Below are the code and all the weights of a small trained network. Each question names an input and a target symbol and asks about switching units off, where a switched-off unit gives its printed mean instead of its output.

import numpy as np


def w(rows, s, z=0):
    codes = np.array(rows[::2]) - 128.0
    scale = np.full(codes.shape[1], s)
    scale[-1] = z or s
    return codes * scale


def f(y):
    return np.maximum(y, 0)


def softmax(a):
    e = np.exp(a - a.max(-1, keepdims=True))
    return e / e.sum(-1, keepdims=True)


def log_softmax(a):
    a = a - a.max(-1, keepdims=True)
    return a - np.log(np.exp(a).sum(-1, keepdims=True))


def net(x, mask):
    ids = ['βγδεζηθλμξπστφψω'.index(c) for c in x.split()]
    T = len(ids)
    res = E[ids] + P[:T]
    u = 0
    for l in range(2):
        r = res
        for j in range(2):
            rows = slice(3 * j, 3 * j + 3)
            q, k, v = (r @ M[l][rows].T for M in (Q, K, V))
            z = softmax(np.where(np.tri(T) > 0, q @ k.T / 3**0.5, -1e9)) @ v
            o = O[l][rows]
            res = res + np.where(mask[u + j], z, o[:, -1]) @ o[:, :-1]
        u += 2
        y = f(res @ A[l][:, :-1].T + A[l][:, -1])
        res = res + np.where(mask[u : u + 12], y, B[l][:, -1]) @ B[l][:, :-1]
        u += 12
    return log_softmax(res[-1] @ U[:, :-1].T + U[:, -1])


Q, K, V, O, A, B = {}, {}, {}, {}, {}, {}
E = w([
[90,205,106,202],'β',
[66,183,154,137],'γ',
[57,253,181,202],'δ',
[89,118,130,100],'ε',
[126,160,128,176],'ζ',
[133,154,126,181],'η',
[113,116,117,131],'θ',
[49,146,157,107],'λ',
[22,152,108,99],'μ',
[136,128,118,164],'ξ',
[108,148,120,130],'π',
[148,131,138,202],'σ',
[196,37,32,234],'τ',
[81,122,159,128],'φ',
[139,87,88,114],'ψ',
[132,61,145,162],'ω',
],0.0068)
P = w([
[127,125,153,101],'0',
[97,114,123,142],'1',
[169,165,97,87],'2',
[167,105,195,131],'3',
[82,109,116,164],'4',
[169,183,84,78],'5',
[193,105,215,141],'6',
[70,102,110,185],'7',
[169,203,73,74],'8',
[211,109,234,150],'9',
[58,96,103,206],'10',
[171,221,59,69],'11',
[222,96,254,144],'12',
[67,102,108,198],'13',
],0.0097)
Q[0] = w([
[253,239,220,57],'0.h1',
[133,133,136,107],'0.h1',
[76,121,46,169],'0.h1',
[157,235,37,118],'0.h2',
[99,117,114,98],'0.h2',
[99,102,86,158],'0.h2',
],0.024)
K[0] = w([
[146,254,148,236],'0.h1',
[109,151,139,140],'0.h1',
[154,33,36,68],'0.h1',
[104,73,196,214],'0.h2',
[120,144,171,132],'0.h2',
[152,97,140,76],'0.h2',
],0.024)
V[0] = w([
[167,34,79,83],'0.h1',
[98,101,120,42],'0.h1',
[124,254,221,206],'0.h1',
[179,48,199,73],'0.h2',
[98,6,86,114],'0.h2',
[216,80,39,9],'0.h2',
],0.002)
O[0] = w([
[64,84,89,253,38],'0.h1',
[155,98,100,205,78],'0.h1',
[202,205,174,5,254],'0.h1',
[102,249,134,194,71],'0.h2',
[123,172,150,252,63],'0.h2',
[50,164,26,171,91],'0.h2',
],0.0022,0.00096)
A[0] = w([
[150,34,244,165,141],'0.n1',
[36,124,96,59,103],'0.n2',
[149,190,146,66,4],'0.n3',
[199,69,66,136,179],'0.n4',
[96,182,2,120,123],'0.n5',
[80,214,89,140,141],'0.n6',
[33,97,192,90,103],'0.n7',
[141,218,108,156,98],'0.n8',
[178,128,128,49,64],'0.n9',
[212,85,31,154,90],'0.n10',
[129,138,200,164,70],'0.n11',
[63,120,65,171,166],'0.n12',
],0.0082,0.0041)
B[0] = w([
[81,216,254,69,255],'0.n1',
[214,55,143,169,157],'0.n2',
[74,115,242,121,144],'0.n3',
[13,187,116,62,189],'0.n4',
[201,93,149,67,212],'0.n5',
[211,150,57,129,225],'0.n6',
[178,103,122,210,168],'0.n7',
[59,106,159,55,180],'0.n8',
[88,223,144,119,144],'0.n9',
[184,45,205,89,156],'0.n10',
[137,55,112,95,165],'0.n11',
[16,128,55,145,230],'0.n12',
],0.013,0.0032)
Q[1] = w([
[136,154,4,124],'1.h1',
[136,111,94,104],'1.h1',
[133,161,138,145],'1.h1',
[75,171,176,132],'1.h2',
[117,107,86,64],'1.h2',
[122,94,191,56],'1.h2',
],0.025)
K[1] = w([
[237,152,176,6],'1.h1',
[186,163,150,124],'1.h1',
[126,139,108,122],'1.h1',
[45,172,130,184],'1.h2',
[99,122,47,35],'1.h2',
[76,55,29,148],'1.h2',
],0.018)
V[1] = w([
[127,40,183,192],'1.h1',
[18,170,157,116],'1.h1',
[78,19,150,10],'1.h1',
[83,51,98,51],'1.h2',
[182,71,107,157],'1.h2',
[133,196,28,65],'1.h2',
],0.014)
O[1] = w([
[33,88,173,200,2],'1.h1',
[23,246,110,84,228],'1.h1',
[7,23,84,2,214],'1.h1',
[8,73,53,35,182],'1.h2',
[139,28,216,92,5],'1.h2',
[177,87,54,21,106],'1.h2',
],0.0093,0.0069)
A[1] = w([
[171,198,169,85,129],'1.n1',
[119,139,109,171,221],'1.n2',
[20,129,157,215,92],'1.n3',
[202,49,87,119,87],'1.n4',
[176,51,64,101,75],'1.n5',
[77,96,50,98,56],'1.n6',
[145,98,228,85,218],'1.n7',
[109,57,108,62,105],'1.n8',
[162,1,43,199,95],'1.n9',
[205,106,127,69,103],'1.n10',
[63,113,68,133,195],'1.n11',
[186,87,225,134,2],'1.n12',
],0.0089,0.0075)
B[1] = w([
[188,155,174,170,199],'1.n1',
[147,80,197,67,177],'1.n2',
[175,191,26,193,205],'1.n3',
[77,115,170,196,161],'1.n4',
[151,42,226,140,185],'1.n5',
[251,78,91,136,237],'1.n6',
[130,5,59,114,182],'1.n7',
[113,231,110,186,229],'1.n8',
[143,198,70,47,137],'1.n9',
[68,173,48,117,188],'1.n10',
[49,80,213,107,249],'1.n11',
[6,227,186,174,140],'1.n12',
],0.017,0.016)
U = w([
[183,180,66,38,161],'β',
[56,134,150,94,171],'γ',
[37,164,70,144,43],'δ',
[148,125,183,150,126],'ε',
[121,50,71,173,80],'ζ',
[50,134,182,114,246],'η',
[186,129,112,206,106],'θ',
[37,196,171,157,115],'λ',
[95,109,254,220,105],'μ',
[41,97,177,180,86],'ξ',
[151,29,172,113,241],'π',
[134,143,191,145,147],'σ',
[121,192,188,155,76],'τ',
[75,143,154,249,49],'φ',
[211,132,193,182,51],'ψ',
[56,149,226,81,254],'ω',
],0.0053,0.0045)

Each question gives the input, a string of symbols that net reads in full, and the target symbol t.
The units are the heads (3 rows each of Q, K, V and O) and the neurons (one row each of A and B). Each row of codes is followed by its name. A weight is (code - 128) times the scale printed after its matrix; where a second scale follows, it is the last column's (O, A, B and U).
mask holds one flag per unit, layer by layer, with each layer's heads first. A switched-off unit (its flag False) gives its mean, the last column of its rows in O or B, instead of its output. The means were averaged over made-up inputs and are rounded, as every weight is.
A unit's drop is (log p(t) with every unit on - log p(t) with that unit switched off) / (log p(t) with every unit on - log p(t) with every unit switched off).
The circuit of an input: a set's keep is (log p(t) with only the set's units on - log p(t) with every unit switched off) / (log p(t) with every unit on - log p(t) with every unit switched off). Starting from the 12 units with the biggest drops (on a tie, the unit counted first), units are removed one at a time, each time the one whose removal leaves the highest keep (on an exact tie, the one counted first), for as long as the keep stays at least 0.8.
units of the circuit, in order: the units of the circuit, biggest drop first
k most important neurons: the k neurons with the biggest drops, biggest first
k most important neurons of layer l: the k neurons of layer l with the biggest drops, biggest first
heads that matter: for each layer, one digit per head in row order, 1 if its drop is at least 0.15 and else 0, layers parted by /
input δ σ δ ω π, target δ: units of the circuit, in order	[0.n1, 1.h1]
input ψ η σ ξ θ δ, target β: 3 most important neurons of layer 0	[0.n8, 0.n1, 0.n6]
input γ σ ψ λ γ ξ ζ σ δ β, target τ: heads that matter	00 / 10
input γ ζ ε ξ ζ ξ ζ γ λ η δ β, target θ: 2 most important neurons	[1.n5, 1.n8]
input δ μ φ ζ δ γ γ μ ζ, target ζ: 2 most important neurons	[0.n12, 1.n7]
input μ η δ ω μ ξ λ τ γ ξ β μ δ, target β: heads that matter	00 / 01
input ω π λ γ γ ζ λ τ β μ, target δ: 4 most important neurons of layer 1	[1.n8, 1.n11, 1.n3, 1.n6]
input β γ η ω ψ σ θ φ φ η δ τ, target π: heads that matter	00 / 01
input γ ζ ξ ζ γ η π, target μ: heads that matter	00 / 11
input ξ η θ δ δ ζ γ λ η γ, target φ: most important neuron of layer 0	[0.n7]
input π φ ζ λ π π φ, target π: units of the circuit, in order	[1.n7, 0.n1, 1.h2]
input λ γ β, target θ: 4 most important neurons of layer 1	[1.n4, 1.n5, 1.n10, 1.n11]
input π σ ζ π ω, target δ: units of the circuit, in order	[1.n3, 1.h1, 0.n6]
input δ ε δ ζ, target ζ: 2 most important neurons	[1.n7, 0.n1]
input γ δ γ δ θ σ β δ δ β, target ψ: units of the circuit, in order	[1.h1, 1.n1, 0.n6, 0.n1]
input ε ξ λ σ, target ω: 2 most important neurons	[1.n6, 1.n3]
input ξ ω δ φ θ π θ θ σ τ γ, target ζ: units of the circuit, in order	[1.n6, 0.n10, 0.n1, 1.h1]
input β ξ δ ε δ σ ξ ω λ, target β: 4 most important neurons	[0.n3, 0.n1, 0.n6, 1.n11]
input π β σ μ ζ σ ζ γ δ ξ φ δ λ, target θ: 3 most important neurons	[1.n3, 0.n7, 0.n12]
input ζ λ θ ξ ζ τ γ β ω σ ξ β ω γ, target δ: units of the circuit, in order	[1.n3, 0.n1, 1.h1]
input π ε ω σ ξ ξ μ ω β δ γ θ ε, target μ: most important neuron of layer 0	[0.n12]
input ω η π τ γ σ σ μ π, target ζ: 3 most important neurons of layer 1	[1.n10, 1.n7, 1.n5]
input ζ λ π λ τ γ θ τ η ψ, target δ: heads that matter	00 / 10
input τ γ π π ω ξ ζ δ ξ ω, target ψ: units of the circuit, in order	[0.n1, 1.h1, 1.n1, 0.n6]
input μ ω δ ξ λ η ξ ξ ξ δ ξ λ, target β: 2 most important neurons of layer 1	[1.n6, 1.n10]
input β φ λ μ δ ξ λ ψ, target π: 3 most important neurons	[1.n6, 1.n11, 1.n5]
input δ γ δ γ δ γ ζ δ φ, target β: 2 most important neurons of layer 1	[1.n11, 1.n10]
input τ δ γ ζ, target ψ: 2 most important neurons of layer 1	[1.n1, 1.n11]
